Each row is followed by its class.
[-12  27   4 -28   4  -2  -1   4   3 -43 -19   6   8 -15   6  -3  16   2
  17   2 -36  -4 -19 -14 -15  34 -10   8  11 -12  18  -7  27  -3   0  10
   4   2  25] : q_272
[  1   2 -14 -18  -1 -24  11 -15 -20 -23 -12  23   2 -25  17   6 -20   9
  12   7 -26   3  -5 -11   2   6 -20   1   5 -30  -2 -21  -4   4  13  47
  -1  -2  11] : q_153
[ 18   5   2  27  -2   9   1   2   2  36   9 -10   1  12 -17  10  -4  -1
 -22   2  18  -7  12   1 -11  -5  -9   5   8  19 -20   2   5  12  -7  -6
  -5   2  -6] : q_133
[ 31 -51  19  27   3  35 -19  -6 -30  68  45 -34  36  25  14  13 -20  -5
 -49 -42  46   8  67  11   8 -54  13 -52 -52  23 -43  -4 -19  16   4 -33
  -3 -18 -52] : q_272
[ -7   3   5   1   5 -14   0 -15 -13 -14   2  -1   1 -17  11  13  -5  13
  -8   1 -12  -1   4 -12  13   2  -8 -15   1  -1  -2  -1  -8   2   8  13
  13   3   3] : q_991
[ 36  56 -28  33 -43 -12  21  25  22  35  -8   4   4  29 -29 -25  -2 -14
 -30   4  10  -4 -43   7 -51  15 -31  67  57  32  30  -7  19  14 -23 -40
 -12 -13  34] : q_272
[ 16 -35   4  16  17  17  -2  -2  -4  41  26 -31  10  32  -5 -14  11   4
 -43 -22  64  -2  44   4 -10 -59  25 -11 -22  22 -20   2   0  15  -1 -46
 -16   6 -12] : q_678
[-30  -3  16 -41  22  17 -17   0  -4 -48 -11 -25  -7  -9   3 -11  41   6
  42 -10 -25 -10   9 -18  29  21  27  -8 -21  -1  18   3  29 -29  19   2
   1   5  -7] : q_223
[-42 -41  20 -43  20  21 -28 -27 -49 -31  -3 -16  20 -38  34  27 -28  -1
  33 -29 -36 -19  25  -8  39  20  23 -53 -48 -46 -26 -19   6 -28  40  56
  18 -23 -35] : q_838
[ 18  39  -6  17 -19   0   5  30  21  27  -7 -17   1  24 -23  -9  13 -20
 -20  -7  40 -10 -29  -2 -49  -1   9  48  40  30  19  16  48  -6 -18 -43
  -2 -10  25] : q_133
[ 20  26 -16  -8 -61   4 -18   1  -4  28 -12  39  37 -26  19  30 -88 -32
 -31 -13 -41   7 -58   7  -5  52 -23  -5  30 -42 -15 -27   4   3  -1  38
  17 -37   9] : q_778
[ 32  18 -26  22 -39   4  10  16  22  47   2   5  17  23 -18  -9 -29 -10
 -59  -6  32 -12 -24  13 -24 -10  -6  41  47  18   2  -1  19  18 -26 -44
  -4 -13  27] : q_678
[ 38 -31 -31  40 -10 -46  30 -39 -18  61  22   7   1   1  -7  26 -44  34
 -61  14  22  13  47  -5 -10 -52 -58 -27  13   4 -37   3 -51  44   2  43
  -4  -1 -21] : q_371
[-11  11  16 -18   3  51 -27  25 -14 -25   7 -21  20  -3   9 -19  19  -9
   7 -15   0 -11  -5   2   7  21  40 -13 -12  -2  14   3  47 -25  -5 -23
  12 -13   2] : q_801
[ -8 -24 -10   0   9 -40  31 -42 -19 -14  -5  -2 -12 -26  -2  31 -28  26
 -11   8  -5 -10  19 -14  -6 -12 -26 -13   2 -20 -18 -17 -33  16  33  53
  -5  10  -3] : q_678
[  6  61 -16   0 -44   0  -6  32  27  -8 -26  18   2  -6 -18 -19 -14 -22
   4   0 -29   5 -76  -3 -31  55 -16  50  51   5  31  -2  36  -6 -20 -27
   2 -15  34] : q_778
[-15  45 -25 -17 -41 -26  12 -13  -7 -20 -37  37  -2 -47  -5  52 -68 -13
  -3   8 -70 -15 -79  -3  -7  91 -63  15  30 -51  -2 -24  11  13   0  82
  43 -20  23] : q_948
[-14  -9  23 -14  14  26 -21   9  -6 -21   5 -17  15   5  10  -6  20   3
  11 -15   1  -8   4  -6  19  -3  32 -16 -19  -1   8   8  32 -20   7 -20
   4  -6  -4] : q_223
[ 42  18  -8  31 -36  10   0  19  12  50   8  11  22   6 -10   5 -33 -18
 -46  -6  26  -4 -17  19 -16   0  -4   6  26  10  -6   2  14   8 -17 -24
  10 -23   4] : q_801
[ 17 -30 -15  22   1 -45  25 -34 -33  18  12   5  -6 -19   7   7 -39  36
 -29  11  -3   3  33  -5  -5 -40 -59 -34  -6 -10 -25 -16 -49  26   5  45
  -4   7  -5] : q_801
[ -7 -61   9 -11  47   3   2 -11 -26 -12  21 -40 -14  20   6 -21  44  19
  15 -26  29   1  75  -1   1 -83  43 -17 -52  33  -5  16  -2  -2  20 -26
 -31  27 -36] : q_948
[ 39  40 -17  39 -21  -7  11  21  28  53   6   4 -11  19 -34  -5  12   8
 -38  14  24   1 -31  -2 -48  -1 -29  42  51  50   8  28   9  26 -38 -38
   2   0  30] : q_838
[-22 -15   3 -22  20  -1   5  -9 -16 -23   1 -26   5  -4   2  -3  17  -6
  15  -9  12 -12  21  -2   5 -20  14  -6 -12  -1   0  -6  12 -13  22  10
  -5   4  -4] : q_133
[  1  17   7  11   0   4  20   7   1   5  -6   8   8   0   3  13  -9  10
 -24   0  10   3 -37   7  -6   8   2   8  12   8  -2   7  10   4   6 -18
  -3  -1  12] : q_386
[ -7  30 -11  12   8 -63  34 -14   1 -40 -21  24 -25 -19 -12 -16  -4  25
   7  27 -23   7 -33 -22 -46  -6 -55  28  42  -4  26  -1  -9  21   6  27
 -13  20  39] : q_778
[ 58 -10  -6  45 -45  31 -18   3  -6 105  32  64  57  -2  12  77 -98 -33
 -91 -11   9   5 -14  40  19  16 -12 -36  -5  -4 -66  -8 -21  49 -24  -5
  14 -29 -22] : q_948
[ 17  23  -5  27 -16   2  24  10  16  42   0  10   5  23  -8  10 -13   9
 -44  12  27  -2 -34   3 -26  -2 -15  20  43  18   4  19  14  14 -15 -21
   1  -5   6] : q_386
[  9  14 -19   0   4 -29  32   1  11  -8  -8 -21 -25  10 -17 -24  37   9
  13   5   4   6   7 -14 -42 -21 -14  38  30  26  24   4   4   1   7  -8
 -28  10  14] : q_272
[-29 -28  31 -35  28  10 -18 -20 -34 -67  -2   7   9 -38  28   9   1  10
  33 -10 -43   0  23  -5  42   9  25 -50 -37 -38 -18 -20  -1  -8  28  47
  12   1 -15] : q_153
[ -9  38 -17   1   6 -42  30   2  15 -32 -23   3 -32   1 -21 -16  39  28
  22  22 -13 -11 -32 -27 -30  16 -30  48  32  11  36   8  22   3  -6  -2
 -11  18  42] : q_223
[-43 -32   3  -8  69 -68  45 -38 -17 -66  -5 -25 -45 -10 -13 -36  69  42
  53  24   9  -7  53 -30 -23 -67 -23   0  -4  21  15  -2 -31   2  30  24
 -30  54   9] : q_133
[ -1 -15   7  -3 -12  32 -25 -12 -27  29   6   0  24  -7  18  31 -56 -18
 -30 -25 -17  -7  12  19  49  13   2 -34 -30 -35 -37 -26  -5   0  13  18
  10 -29 -24] : q_991
[ -3 -35  11  15  33  -8  10 -25 -14  -3  19 -24   0  -2   1   3  21  20
 -12   3  34  -2  44 -10  -6 -49  -1 -34 -20  20 -25  10 -10  11  13   9
   4  19 -10] : q_133
[ 10 -13  26  -6  -9  59 -54   2 -21  28  13   3  39 -24  27  41 -42 -22
 -21 -20 -20   0  -8   6  48  47  31 -49 -31 -23 -49  -9  20  -4  -9   8
  22 -30 -35] : q_838
[  3  24 -19  -2 -25 -13  15   0   1 -10 -15   8   6 -16  -2   6 -24  -2
  -9   1 -18  10 -32  -2 -20  13 -16  22  33  -9  14  -8  12  -5   7  16
   3 -20  26] : q_371
[ 41  -7   5  36 -41  39 -30  -9   0  60  19  27  42  -8  16  47 -70  -8
 -56   2 -15   2 -19   4  33  38 -12 -48   4 -18 -48 -14  -6  16 -16  23
  31 -31 -15] : q_223
[-11 -16   7  -7  26  19  -9   3  -1 -21   7 -30  -8   8  -8 -27  35  11
  13  -6  14   3  28  -3  11 -24  30   0 -16  22  13   7  14 -12  -2 -27
 -17   3 -17] : q_371
[ 46 -18  -1  28 -35  21 -19 -13 -19  70  21   9  37 -10  11  46 -76  -6
 -64 -19 -14  14  17  13  29  19 -18 -48 -21  -6 -66 -14 -19  35  -9  13
  11 -33 -34] : q_272
[  3  33 -13  -8  -8 -17  17  19   9  -5  -3  -5 -14   9  -5 -22  23  -8
   2   4  11  -3 -25 -15 -43  -3 -13  51  38  23  33   9  25  -8  -4 -12
 -11  -3  25] : q_838
[-31 -56  26 -32  44   3 -13 -33 -50 -36   8 -29   1 -31  24  15  -1  11
  31 -16 -12  -5  50 -10  35 -26  15 -61 -50 -19 -19  -1 -17 -17  47  47
  -2  -1 -40] : q_838
[ 28 -13  11   9 -20  46 -32   3  -8  54  18  -9  31   2  11  29 -33   1
 -40 -24  -1  -2   5   3  32  16  15 -35 -21  -3 -41   1  17   6  -9  -8
  13 -23 -28] : q_223
[-23   2 -20  -6  23 -67  46 -31  -8 -40 -13  -3 -41  -5  -1 -12  25  29
  23  23  -6  -1  15 -29 -32 -40 -49  24  16   4  30  -2 -26   2  20  30
 -14  28  27] : q_991
[-44 -28  28 -53  41  41 -24   8  -7 -70  -1 -43  -7  -3   8 -28  59   6
  51 -16 -16   0  49 -17  27 -17  44 -20 -34  11  27   2  26 -38  22 -15
 -13   5 -29] : q_371
[ 41  13 -27  41 -37  -9  11   6  15  73   6  14   8  27 -20  10 -45  -9
 -75  -1  38 -12  -8   9 -27  -6 -33  30  35   5 -20 -13  -2  32 -20 -19
  -5 -13  16] : q_678
[ 27 -16 -14  46  -2 -23  30  -1  -4  57  24   7  -6  35 -24  -3  -2  12
 -38  -3  54  -3  38   5 -35 -68 -33   7   8  39  -4  11 -27  34  -3 -30
 -18  -2  -4] : q_153
[ -4 -28  39   2  43  50 -37  10 -12  -2  29 -30  15  25  12 -37  41  -4
   0 -21  31  -6  49  12  38 -42  67 -29 -37  17  -7   7  16 -16  -6 -55
 -16  11 -26] : q_991
[ -8  57 -12 -22 -27  -5   2  19  16 -29 -31  11  -7  -3   3 -13   3 -27
  13   4 -26 -11 -57  -5 -25  40  -2  61  48 -20  38 -18  41 -27  -7  -1
   7 -11  46] : q_991
[-15 -21  20  -9  28   6 -15  -1  -7 -34   9 -25  -5  14   6 -41  35   7
  11 -11  15   5  28  -9  -1 -41  21 -19 -14  19  22  15  11  -7   7 -24
 -14  15 -13] : q_778
[ 28   1  -7  17 -30  -2  -7  -4 -22  56   9  19  37 -13   1  40 -66 -12
 -45 -14   5  -9 -19  18   2  12 -10 -18   8 -12 -33   2  -2  16   2  15
  16 -35  -8] : q_838
[ 20  22  -9   8  -5   6  11  17  15   8  -1 -13 -13  15 -20 -25  31  11
 -16   6  11   7  -3  -9 -37 -18  -7  31  37  30  18  20  27   8 -19 -32
 -13   4  14] : q_371
[ 10   7   3   5  -6  30   3  15   7  22   4 -12   0  15   1   3   2   4
 -30  -3  17   8 -20   2   1   3   5  11  -1  24  -9   7  16   0 -11 -35
  -3  -3  -7] : q_386
[ -1  33 -19 -19 -34 -19  -2  -7   1 -16 -32  23  12 -26  -3  15 -42 -19
   2  12 -45 -13 -43   5   5  53 -22  23  35 -31  -1 -24  18  -8   3  46
  15 -13  28] : q_133
[ -14  -67   27   -4   61   30    8    2   -4    3   31  -55  -20   40
    8  -34   73   33    8  -12   63   12   80  -12   -5 -104   34  -29
  -46   55   -5   31  -11  -11   12  -60  -26   31  -44] : q_386
[-32  31   4 -23  19 -30  17   3   3 -58 -28 -15 -35 -11  -7 -16  42   2
  34   5 -20  -6 -18 -17  -2  11 -12  41  16   2  40  -7  16 -17  12  -7
 -17  18  23] : q_991
[-21 -23  11 -32  35 -23   8 -17 -17 -72 -11  -7 -30 -32   9 -11  29  22
  53   4 -32   8  29 -22  10 -18  -5 -13 -22  -9   6  -9 -14 -10  21  36
 -10  21  -2] : q_153
[-40 -21  16 -36  49 -26   8 -14  -4 -88 -16 -36 -47 -11  -2 -53  65  27
  72   3 -24  12  33 -37 -12 -36  -2  -3 -14  16  41  11  -2 -18  24   6
 -26  38  -7] : q_778
[-10 -14   9  -7  26 -18   5 -15 -16 -40  -2  -1  -6 -11  11 -11  11  26
   5   8  -8   6  20 -13   7 -20  -7 -14 -10  -4   9  -5  -5   6   8  14
 -17  11  -3] : q_371
[ -1  -7  -2 -12 -15   1  -5  -2 -14   6   4  -6  11 -14  13   9 -17 -11
   1 -18 -10   1   1  -1   2   1   2  -1  -1   3  -6  -1   1 -12  11   6
   8 -17  -7] : q_838
[ 25 -21  27  36  15  23 -16  15  10  58  32 -25  19  37 -17  -3  17 -12
 -41 -21  67  -1  43  21   3 -57  37 -18  -5  50 -17  29   9  12 -19 -65
  -6   1 -20] : q_133
[-25   4  -1 -20  26 -29  22  -4   5 -63 -20 -22 -36  -7 -16 -32  46  26
  32  12  -9  -9   7 -30 -24 -10 -12  30  13  11  30  -2   8  -2   8  -7
 -18  31  24] : q_678
[  2 -22  -9  11   8 -22  20 -18  -7   1   1 -10 -17   8  -1   6  16  26
   6  -1  11  -8  22 -13 -14 -33 -21   1 -12   7   2   0 -16   1  18   7
 -11   9   3] : q_223
[ 14 -37   4  10   0   3 -15 -23 -24  15  12   6  14 -19   9   9 -36   2
  -5 -13 -15   8  31  -1  22 -12  -1 -47 -24  -9 -38 -10 -27  11  13  15
  -8  -1 -34] : q_778
[ 40 -31   9  45  14   6   0  12  -8  74  37 -13   1  30 -20 -18   8  12
 -44 -10  54  10  60  11 -11 -70  -2 -28 -14  49 -26  18 -23  27 -19 -60
 -29   7 -24] : q_801
[ -1 -33  11   3  22   8  -3  -9  -7  19  18 -20   0   9 -13  -2  10  14
 -24  -5  31  -7  45  -9   0 -32   0 -35 -14  16 -23   7 -15  19   7 -15
  -4  11 -23] : q_678
[  4 -73  16  31  52 -30  25 -43 -27   2  35 -23 -11   4  -1  -6   9  54
 -10  -1  29   6  95  -9  14 -94 -18 -60 -35  23 -16  12 -59  27  14  14
 -28  25 -40] : q_371
[ 50  11  -6  27 -52  42 -23  18   9  87  12  13  49  15  -8  24 -76 -26
 -91 -28  19  -8 -21  30  12  17   9   1  19  -3 -41 -12  20  30 -29 -38
  12 -36   3] : q_678
[-12 -48  33  -3  51  32 -22 -12 -26  -7  24 -42  -8   1  11  -1  35  15
  10 -23  19  -3  72  -6  36 -45  40 -48 -57  13 -25   8  -9  -8  15 -19
  -9  14 -40] : q_991
[ -8 -68  17 -13  48  -6  25 -35 -23  -6  14 -27   1   5  16   2  13  38
  12 -11  15   8  67  -1  18 -80  16 -53 -35   6 -14  12 -37  -2  37  14
 -20  25 -32] : q_386
[ -4  43  -2 -25 -15   6 -11  14   3 -58 -23 -10  -2 -25  12 -17  21  -7
  20   3 -50   8 -47 -18  -2  65   3  33  10 -17   8 -29  41 -11 -10   8
   9  -1  23] : q_272
[-23 -21  22 -10  28   1 -16   2 -10 -32   6 -25 -13   2   7 -29  33  -2
  23 -16   9  11  24 -19   2 -22  15 -18 -30  14   9  -3   1  -9  10 -23
 -19  12 -23] : q_778
[  5  18 -17   5  -5 -10  10   4   5 -15  -6  -4 -15   2  -7 -25  18  10
  -1  12  -8  14 -10 -16 -17   4  -8  29  17  10  11  -7  15   5 -14 -11
 -16   3  18] : q_371
[-22   0   8 -31  22 -15  -1   1 -14 -42  -7  -4 -13 -19   2  -6  34   1
  42   4 -20 -10   8 -17   0   9   2   6  -1   0  12   0   6 -12  12  10
 -10  11  -1] : q_838
[ -1  -8  19 -12  22  12  -6  12   8 -20   3 -18   4   7  -5 -16  37  -2
  -1 -10  24  -3  15  -3  -6 -18  30  -7   0  12   8  11  13  -1   5 -35
 -10  17  10] : q_678
[-35 -40  17 -32  46 -20  12 -40 -29 -50  -8 -30 -13 -22  13  10  13   6
  33  -5  -6  -4  47 -13  25 -28  -1 -37 -32 -17  -3  -8 -10 -11  49  55
  -7  16 -19] : q_133
[-35  -8  22 -21  39  -7  -6   0  -9 -56  -7 -16 -20  -4   4 -32  37  19
  36  -3  -1   1  13 -20 -22 -27  -1  -8 -12   6  31  17  11 -13  16  -5
 -11  19  -4] : q_778
[ -6 -30   4  -1  17 -10   9 -15 -14 -13  13  -7  -2   1   7  13  -3  11
  -5  -3  -2   3  25   0  14 -28  -2 -20 -22   7  -2   6 -10  16   9  16
  -7  14 -27] : q_948
[-15   4  -9  -1  17 -52  35  -6  -3 -31  -9 -20 -43  12 -14 -40  47  18
  24   1  15  10   9 -27 -60 -51 -21  35  17  30  41   6  -9   3  20 -15
 -34  25  14] : q_778
[ 23  12   7   5 -19  30 -29  17  -5  25   2   7  16 -10   1   7 -24 -18
 -19  -2 -10   2 -11   9  -2  27   8 -16   5 -13 -22 -14  13  -8 -13   0
  11 -17  -4] : q_801
[ -70    6    1  -58   53  -57   36   -8  -23 -114  -29  -34  -51  -31
    2  -23   74   26   95    7  -21  -17    0  -45  -32   -6   -9   33
   -2   -5   60   11   18  -36   44   32  -21   24   20] : q_838
[ 12 -29  14  32  19   7   2   2   1  28  20 -10  10  19 -14  -2   6  10
 -31 -10  54 -12  32   5 -19 -48  12 -18  -3  19 -16   8 -11  17  -1 -41
 -10   8  -4] : q_678
[ -6 -41  18   8  24   2  -4 -23 -21  -5  14 -15   8  -6  21   3 -17  28
 -20  -8  11  -6  34 -15  11 -29   0 -32 -26 -14 -25 -20 -16  16   4   9
  -8  12 -17] : q_678
[  7 -32  -2   8  27  -8  18  -7  -7  14  21 -42 -13  24 -15 -33  32  26
 -12 -13  49   5  60  -9 -21 -83   5  -2  -5  50  16  29  -4   4   3 -34
 -23   7 -23] : q_371
[ 13 -20  36 -17   9  67 -45  28 -19  15  28 -18  27   8  12  -1  13 -24
 -14 -35  16  14  30  15  31 -13  63 -41 -37  10 -26  12  27  -6  -5 -42
   1 -18 -34] : q_153
[-13  12  -3 -36 -15  20 -20  11  -3 -35 -15 -14  15 -18  16  -8  -2 -20
  12 -11 -23   5 -26  -3  12  28  24  13  11 -26  13 -21  37 -31   3  10
   6 -21   2] : q_371
[ 11  10  -4  -8 -29  38 -27  14  -2  15   1  -6  31   6  13  18 -11 -11
 -13 -16  -4 -16 -21   4  12  30  36   8   2 -17  -4  -4  44 -22  -4  -7
  14 -25   1] : q_223
